Below are the code and all the weights of a small trained network. Each question names an input and a target symbol and asks about switching units off, where a switched-off unit gives its printed mean instead of its output.

import numpy as np


def w(rows, s, z=0):
    codes = np.array(rows[::2]) - 128.0
    scale = np.full(codes.shape[1], s)
    scale[-1] = z or s
    return codes * scale


def norm(h):
    return h / np.sqrt((h * h).mean(-1, keepdims=True) + 1e-5)


def f(y):
    return y / 2 * (1 + np.tanh(0.7978845608 * (y + 0.044715 * y**3)))


def softmax(a):
    e = np.exp(a - a.max(-1, keepdims=True))
    return e / e.sum(-1, keepdims=True)


def log_softmax(a):
    a = a - a.max(-1, keepdims=True)
    return a - np.log(np.exp(a).sum(-1, keepdims=True))


def net(x, mask):
    ids = ['ΓΛΠΩαβδεζθτ'.index(c) for c in x.split()]
    T = len(ids)
    res = E[ids] + P[:T]
    r = norm(res)
    for j in range(2):
        rows = slice(2 * j, 2 * j + 2)
        q, k, v = (r @ M[0][rows].T for M in (Q, K, V))
        z = softmax(np.where(np.tri(T) > 0, q @ k.T / 2**0.5, -1e9)) @ v
        o = O[0][rows]
        res = res + np.where(mask[j], z, o[:, -1]) @ o[:, :-1]
    y = f(norm(res) @ A[0][:, :-1].T + A[0][:, -1])
    res = res + np.where(mask[2:10], y, B[0][:, -1]) @ B[0][:, :-1]
    return log_softmax(norm(res)[-1] @ U[:, :-1].T + U[:, -1])


Q, K, V, O, A, B = {}, {}, {}, {}, {}, {}
E = w([
[172,203,91,130],'Γ',
[119,5,151,94],'Λ',
[90,158,48,169],'Π',
[146,170,84,33],'Ω',
[79,34,180,209],'α',
[235,149,132,106],'β',
[117,10,152,88],'δ',
[205,197,116,121],'ε',
[76,47,90,108],'ζ',
[154,89,85,188],'θ',
[174,200,98,126],'τ',
],0.018)
P = w([
[185,166,150,126],'0',
[158,117,80,100],'1',
[139,125,91,111],'2',
[129,130,103,121],'3',
[123,137,108,126],'4',
[112,144,121,127],'5',
[249,97,138,161],'6',
[92,155,116,127],'7',
[80,152,139,108],'8',
],0.014)
Q[0] = w([
[199,199,198,80],'head 1',
[210,26,123,93],'head 1',
[50,89,173,1],'head 2',
[153,167,7,121],'head 2',
],0.0089)
K[0] = w([
[95,141,184,88],'head 1',
[149,118,123,166],'head 1',
[98,197,170,4],'head 2',
[90,73,145,215],'head 2',
],0.012)
V[0] = w([
[90,120,157,254],'head 1',
[211,89,62,207],'head 1',
[184,165,94,120],'head 2',
[158,44,111,243],'head 2',
],0.0094)
O[0] = w([
[2,211,166,222,117],'head 1',
[205,224,227,46,255],'head 1',
[45,68,204,181,179],'head 2',
[76,58,186,34,243],'head 2',
],0.0062,0.0089)
A[0] = w([
[153,74,176,87,181],'neuron 1',
[114,7,111,96,4],'neuron 2',
[133,90,71,43,162],'neuron 3',
[116,164,189,76,110],'neuron 4',
[71,37,141,202,117],'neuron 5',
[191,126,132,112,95],'neuron 6',
[105,109,174,164,111],'neuron 7',
[70,162,137,85,177],'neuron 8',
],0.016,0.0041)
B[0] = w([
[129,88,59,157,255],'neuron 1',
[67,181,249,189,149],'neuron 2',
[167,144,161,196,228],'neuron 3',
[159,86,171,143,242],'neuron 4',
[186,130,184,173,137],'neuron 5',
[68,132,119,105,193],'neuron 6',
[170,184,76,109,135],'neuron 7',
[148,66,88,138,232],'neuron 8',
],0.014,0.0081)
U = w([
[78,136,168,183,46],'Γ',
[106,160,146,120,109],'Λ',
[197,138,181,219,237],'Π',
[93,170,32,232,71],'Ω',
[174,94,70,197,104],'α',
[71,125,180,169,41],'β',
[78,129,162,174,52],'δ',
[118,5,165,152,116],'ε',
[99,161,148,120,135],'ζ',
[123,152,144,93,90],'θ',
[90,75,49,60,254],'τ',
],0.012,0.005)

Each question gives the input, a string of symbols that net reads in full, and the target symbol t.
The units are the heads (2 rows each of Q, K, V and O) and the neurons (one row each of A and B). Each row of codes is followed by its name. A weight is (code - 128) times the scale printed after its matrix; where a second scale follows, it is the last column's (O, A, B and U).
mask holds one flag per unit, heads first, then neurons. A switched-off unit (its flag False) gives its mean, the last column of its rows in O or B, instead of its output. The means were averaged over made-up inputs and are rounded, as every weight is.
A unit's drop is (log p(t) with every unit on - log p(t) with that unit switched off) / (log p(t) with every unit on - log p(t) with every unit switched off).
The circuit of an input: a set's keep is (log p(t) with only the set's units on - log p(t) with every unit switched off) / (log p(t) with every unit on - log p(t) with every unit switched off). Starting from all 10 units, units are removed one at a time, each time the one whose removal leaves the highest keep (on an exact tie, the one counted first), for as long as the keep stays at least 0.8.
units of the circuit, in order: the units of the circuit, biggest drop first
most important unit: the unit with the biggest drop
k most important neurons: the k neurons with the biggest drops, biggest first
which heads matter: for each layer, one digit per head in row order, 1 if its drop is at least 0.15 and else 0, layers parted by /
drop of u: that unit's drop, to one decimal
input Λ α θ Π, target Π: which heads matter	01
input β Π Γ Π τ Π Π Λ, target Π: which heads matter	01
input Π β β Π β Π, target τ: units of the circuit, in order	[neuron 3; neuron 2]
input θ Π τ Λ β Γ, target ε: which heads matter	01
input Π ε α, target Π: units of the circuit, in order	[neuron 5; neuron 7]
input Γ Π θ Π Π Π β β, target ε: 2 most important neurons	[neuron 6; neuron 4]
input θ Π θ τ, target ε: units of the circuit, in order	[head 2; neuron 7]
input Π θ β ζ Π β ζ Λ Π, target τ: most important unit	neuron 8
input Π ε τ Λ, target Π: 2 most important neurons	[neuron 5; neuron 2]
input ε Π θ ε Π ε δ τ Γ, target ε: which heads matter	00
input ε Π θ Γ τ θ Π β, target ε: units of the circuit, in order	[head 2; neuron 1]
input Π Π Π β τ Ω Π δ, target α: units of the circuit, in order	[head 2; neuron 7]
input Π ε τ θ α δ, target Π: units of the circuit, in order	[neuron 5; head 2]
input Π α β Π β ε θ β Ω, target Π: units of the circuit, in order	[neuron 3]
input Λ Π θ Π Π Π ε δ, target Π: which heads matter	00
input δ ε θ Π Π, target ε: 3 most important neurons	[neuron 1; neuron 7; neuron 4]
input Π β Π δ τ β ζ, target Π: 3 most important neurons	[neuron 2; neuron 3; neuron 5]
input Λ Π Π α, target Π: which heads matter	00
input ε β Π θ Π, target ε: which heads matter	01
input δ θ Π, target Π: most important unit	neuron 3
input β Π Π Π Π Π θ Π Ω, target Π: drop of neuron 3	0.4
input α τ Γ ζ, target Π: drop of neuron 5	0.1
input Π β θ Π θ θ Π ε, target ε: drop of neuron 1	0.0
